Here is a tiny trained network, its code and every weight. The questions are about switching its units off for an input and a target symbol, where a switched-off unit gives its printed mean instead of its output.

import numpy as np


def w(rows, s, z=0):
    codes = np.array(rows[::2]) - 128.0
    scale = np.full(codes.shape[1], s)
    scale[-1] = z or s
    return codes * scale


def f(y):
    return np.maximum(y, 0)


def softmax(a):
    e = np.exp(a - a.max(-1, keepdims=True))
    return e / e.sum(-1, keepdims=True)


def log_softmax(a):
    a = a - a.max(-1, keepdims=True)
    return a - np.log(np.exp(a).sum(-1, keepdims=True))


def net(x, mask):
    ids = ['αβγδεηθλμξπστφψω'.index(c) for c in x.split()]
    T = len(ids)
    res = E[ids] + P[:T]
    u = 0
    for l in range(2):
        q, k, v = (res @ M[l].T for M in (Q, K, V))
        z = softmax(np.where(np.tri(T) > 0, q @ k.T / 4**0.5, -1e9)) @ v
        res = res + np.where(mask[u], z, O[l][:, -1]) @ O[l][:, :-1]
        u += 1
        y = f(res @ A[l][:, :-1].T + A[l][:, -1])
        res = res + np.where(mask[u : u + 12], y, B[l][:, -1]) @ B[l][:, :-1]
        u += 12
    return log_softmax(res[-1] @ U[:, :-1].T + U[:, -1])


Q, K, V, O, A, B = {}, {}, {}, {}, {}, {}
E = w([
[101,184,70,102,157],'α',
[128,210,129,125,164],'β',
[124,139,126,208,137],'γ',
[103,88,79,132,113],'δ',
[51,129,130,111,64],'ε',
[115,104,203,40,112],'η',
[161,129,99,134,170],'θ',
[96,167,198,141,133],'λ',
[125,87,185,172,107],'μ',
[156,119,125,155,106],'ξ',
[131,102,79,38,133],'π',
[157,51,141,106,83],'σ',
[163,130,165,118,139],'τ',
[125,168,77,126,81],'φ',
[115,179,163,40,150],'ψ',
[10,71,64,168,247],'ω',
],0.014)
P = w([
[202,193,81,178,67],'0',
[189,201,77,183,60],'1',
[173,192,89,164,79],'2',
[152,176,93,152,86],'3',
[140,165,105,144,105],'4',
[119,160,109,135,115],'5',
[112,156,119,121,131],'6',
[91,136,125,110,139],'7',
[71,135,135,97,148],'8',
[57,130,133,92,151],'9',
[43,127,139,91,153],'10',
[34,121,137,79,151],'11',
[16,108,147,78,154],'12',
[2,114,141,79,157],'13',
],0.0036)
Q[0] = w([
[193,70,138,212,101],'0.h1',
[38,124,160,41,108],'0.h1',
[248,127,121,132,166],'0.h1',
[41,175,76,100,120],'0.h1',
],0.013)
K[0] = w([
[197,142,121,167,2],'0.h1',
[132,89,159,103,216],'0.h1',
[109,180,107,90,25],'0.h1',
[97,99,108,142,192],'0.h1',
],0.013)
V[0] = w([
[237,120,179,156,133],'0.h1',
[162,213,120,3,85],'0.h1',
[219,164,116,153,139],'0.h1',
[72,190,189,164,135],'0.h1',
],0.0051)
O[0] = w([
[15,178,162,102,53,3],'0.h1',
[182,253,67,4,46,125],'0.h1',
[30,196,65,138,40,73],'0.h1',
[165,240,197,240,182,169],'0.h1',
],0.0038,0.0013)
A[0] = w([
[119,126,147,128,169,142],'0.n1',
[137,103,153,136,132,83],'0.n2',
[155,144,174,113,62,101],'0.n3',
[138,101,85,136,60,169],'0.n4',
[158,162,43,178,141,123],'0.n5',
[115,136,150,182,121,253],'0.n6',
[156,120,40,135,191,95],'0.n7',
[211,119,165,139,70,89],'0.n8',
[245,127,139,116,149,157],'0.n9',
[94,118,167,168,165,40],'0.n10',
[126,146,153,127,154,124],'0.n11',
[135,211,121,120,107,158],'0.n12',
],0.011,0.005)
B[0] = w([
[162,103,89,147,121,153],'0.n1',
[106,151,115,122,103,133],'0.n2',
[94,84,239,74,158,157],'0.n3',
[219,75,80,154,73,205],'0.n4',
[132,74,11,178,218,175],'0.n5',
[153,97,135,232,124,253],'0.n6',
[44,72,112,106,199,166],'0.n7',
[205,40,207,163,154,148],'0.n8',
[254,85,156,132,210,167],'0.n9',
[85,105,27,1,135,147],'0.n10',
[187,154,122,151,107,143],'0.n11',
[154,248,143,122,129,197],'0.n12',
],0.0067,0.0054)
Q[1] = w([
[119,8,85,211,117],'1.h1',
[72,176,77,77,1],'1.h1',
[144,173,125,96,166],'1.h1',
[59,166,144,107,28],'1.h1',
],0.006)
K[1] = w([
[35,88,197,115,191],'1.h1',
[254,146,178,126,163],'1.h1',
[148,167,85,121,98],'1.h1',
[255,110,132,145,166],'1.h1',
],0.006)
V[1] = w([
[161,172,76,155,115],'1.h1',
[208,98,151,127,192],'1.h1',
[28,147,113,67,143],'1.h1',
[109,138,124,113,3],'1.h1',
],0.0054)
O[1] = w([
[143,170,109,171,131,184],'1.h1',
[200,80,168,144,215,208],'1.h1',
[36,135,147,87,130,3],'1.h1',
[121,147,114,171,3,27],'1.h1',
],0.006,0.0028)
A[1] = w([
[75,79,103,130,127,202],'1.n1',
[187,169,239,144,25,158],'1.n2',
[107,185,90,224,62,253],'1.n3',
[77,89,108,104,163,94],'1.n4',
[109,139,16,156,134,157],'1.n5',
[131,124,254,156,128,21],'1.n6',
[144,53,78,212,35,77],'1.n7',
[208,158,68,69,31,210],'1.n8',
[62,95,93,86,161,85],'1.n9',
[113,142,55,156,187,62],'1.n10',
[200,189,141,173,116,127],'1.n11',
[47,83,149,135,165,203],'1.n12',
],0.0086,0.0041)
B[1] = w([
[182,127,150,150,104,185],'1.n1',
[69,120,254,91,80,219],'1.n2',
[52,174,61,133,161,254],'1.n3',
[149,166,125,151,92,166],'1.n4',
[97,94,138,61,165,211],'1.n5',
[81,75,113,82,200,155],'1.n6',
[62,101,89,134,31,239],'1.n7',
[197,172,90,73,57,216],'1.n8',
[125,162,148,156,73,167],'1.n9',
[96,92,161,71,153,189],'1.n10',
[154,156,135,188,191,214],'1.n11',
[178,157,91,141,113,192],'1.n12',
],0.0092,0.0071)
U = w([
[43,150,110,40,174,81],'α',
[144,231,106,172,164,76],'β',
[61,133,77,204,164,52],'γ',
[83,56,65,92,103,113],'δ',
[67,179,133,102,72,238],'ε',
[75,95,187,32,126,68],'η',
[164,41,112,141,209,203],'θ',
[51,182,187,151,159,138],'λ',
[45,51,180,166,115,105],'μ',
[215,145,109,254,89,253],'ξ',
[188,129,97,58,96,96],'π',
[162,61,164,110,61,22],'σ',
[213,120,191,187,145,223],'τ',
[148,201,44,129,119,46],'φ',
[160,214,164,88,118,79],'ψ',
[131,128,130,125,138,20],'ω',
],0.008,0.0053)

Each question gives the input, a string of symbols that net reads in full, and the target symbol t.
The units are the heads (4 rows each of Q, K, V and O) and the neurons (one row each of A and B). Each row of codes is followed by its name. A weight is (code - 128) times the scale printed after its matrix; where a second scale follows, it is the last column's (O, A, B and U).
mask holds one flag per unit, layer by layer, with each layer's heads first. A switched-off unit (its flag False) gives its mean, the last column of its rows in O or B, instead of its output. The means were averaged over made-up inputs and are rounded, as every weight is.
A unit's drop is (log p(t) with every unit on - log p(t) with that unit switched off) / (log p(t) with every unit on - log p(t) with every unit switched off).
The circuit of an input: a set's keep is (log p(t) with only the set's units on - log p(t) with every unit switched off) / (log p(t) with every unit on - log p(t) with every unit switched off). Starting from the 12 units with the biggest drops (on a tie, the unit counted first), units are removed one at a time, each time the one whose removal leaves the highest keep (on an exact tie, the one counted first), for as long as the keep stays at least 0.8.
circuit, biggest first: the units of the circuit, biggest drop first
most important unit: the unit with the biggest drop
k most important neurons: the k neurons with the biggest drops, biggest first
top k neurons in layer l: the k neurons of layer l with the biggest drops, biggest first
drop when u is switched off: that unit's drop, to one decimal
input δ ε λ, target λ: top neuron in layer 1 : 1.n2
input γ ξ ψ α ε ξ φ η ε τ, target τ: 3 most important neurons : 1.n3, 1.n7, 0.n9
input ε σ ξ μ ψ β, target β: 2 most important neurons : 0.n12, 1.n11
input ε ε φ ε μ ε δ α ξ η δ ξ ω λ, target θ: circuit, biggest first : 0.h1, 1.n6
input γ μ ω μ ψ ξ α, target θ: circuit, biggest first : 0.h1, 1.n10, 0.n5, 1.n7
input π μ δ α, target α: 3 most important neurons : 1.n5, 1.n10, 0.n5
input λ ξ ε ε ω ε ε ε μ β ψ, target θ: circuit, biggest first : 0.h1, 1.n2
input ε ω τ ξ ε ε ε ψ, target θ: circuit, biggest first : 0.h1, 1.n2, 1.n7
input δ ξ ω, target θ: top 3 neurons in layer 0 : 0.n5, 0.n1, 0.n6
input ψ π γ λ ξ ε β ψ μ, target μ: top 4 neurons in layer 1 : 1.n8, 1.n2, 1.n6, 1.n7
input π λ γ ε τ ω μ, target θ: 2 most important neurons : 1.n6, 0.n7
input μ δ ε ω ε β ε μ ε δ ε ε σ, target θ: top 2 neurons in layer 0 : 0.n7, 0.n8
input δ λ η ξ λ μ π η ξ ε ψ β α, target α: top 2 neurons in layer 0 : 0.n12, 0.n5
input ε θ φ φ, target φ: most important unit : 1.n8
input ω λ λ μ δ δ τ, target θ: top 2 neurons in layer 0 : 0.n9, 0.n7
input π γ ψ ε ε λ ε α ω μ π ξ, target θ: top 2 neurons in layer 0 : 0.n7, 0.n12
input π τ γ λ γ γ, target γ: 2 most important neurons : 1.n3, 0.n6
input θ γ δ, target δ: top 2 neurons in layer 0 : 0.n4, 0.n12
input ω β φ ε α δ γ ξ ε ε δ η, target θ: drop when 0.h1 is switched off : 1.1
input ε ε π η, target η: most important unit : 0.n3
input ε ω ω ε ω ξ θ θ σ λ ξ δ ε ε, target ξ: drop when 0.h1 is switched off : 0.3
input θ β γ ξ ε γ ψ, target ψ: drop when 0.n9 is switched off : 0.0
input ε ξ ε π ω, target θ: drop when 1.n7 is switched off : 0.2
input η ε λ δ σ δ τ ω ε λ ε μ, target θ: top 4 neurons in layer 1 : 1.n6, 1.n2, 1.n7, 1.n8
input δ ξ θ, target θ: top 2 neurons in layer 0 : 0.n5, 0.n7
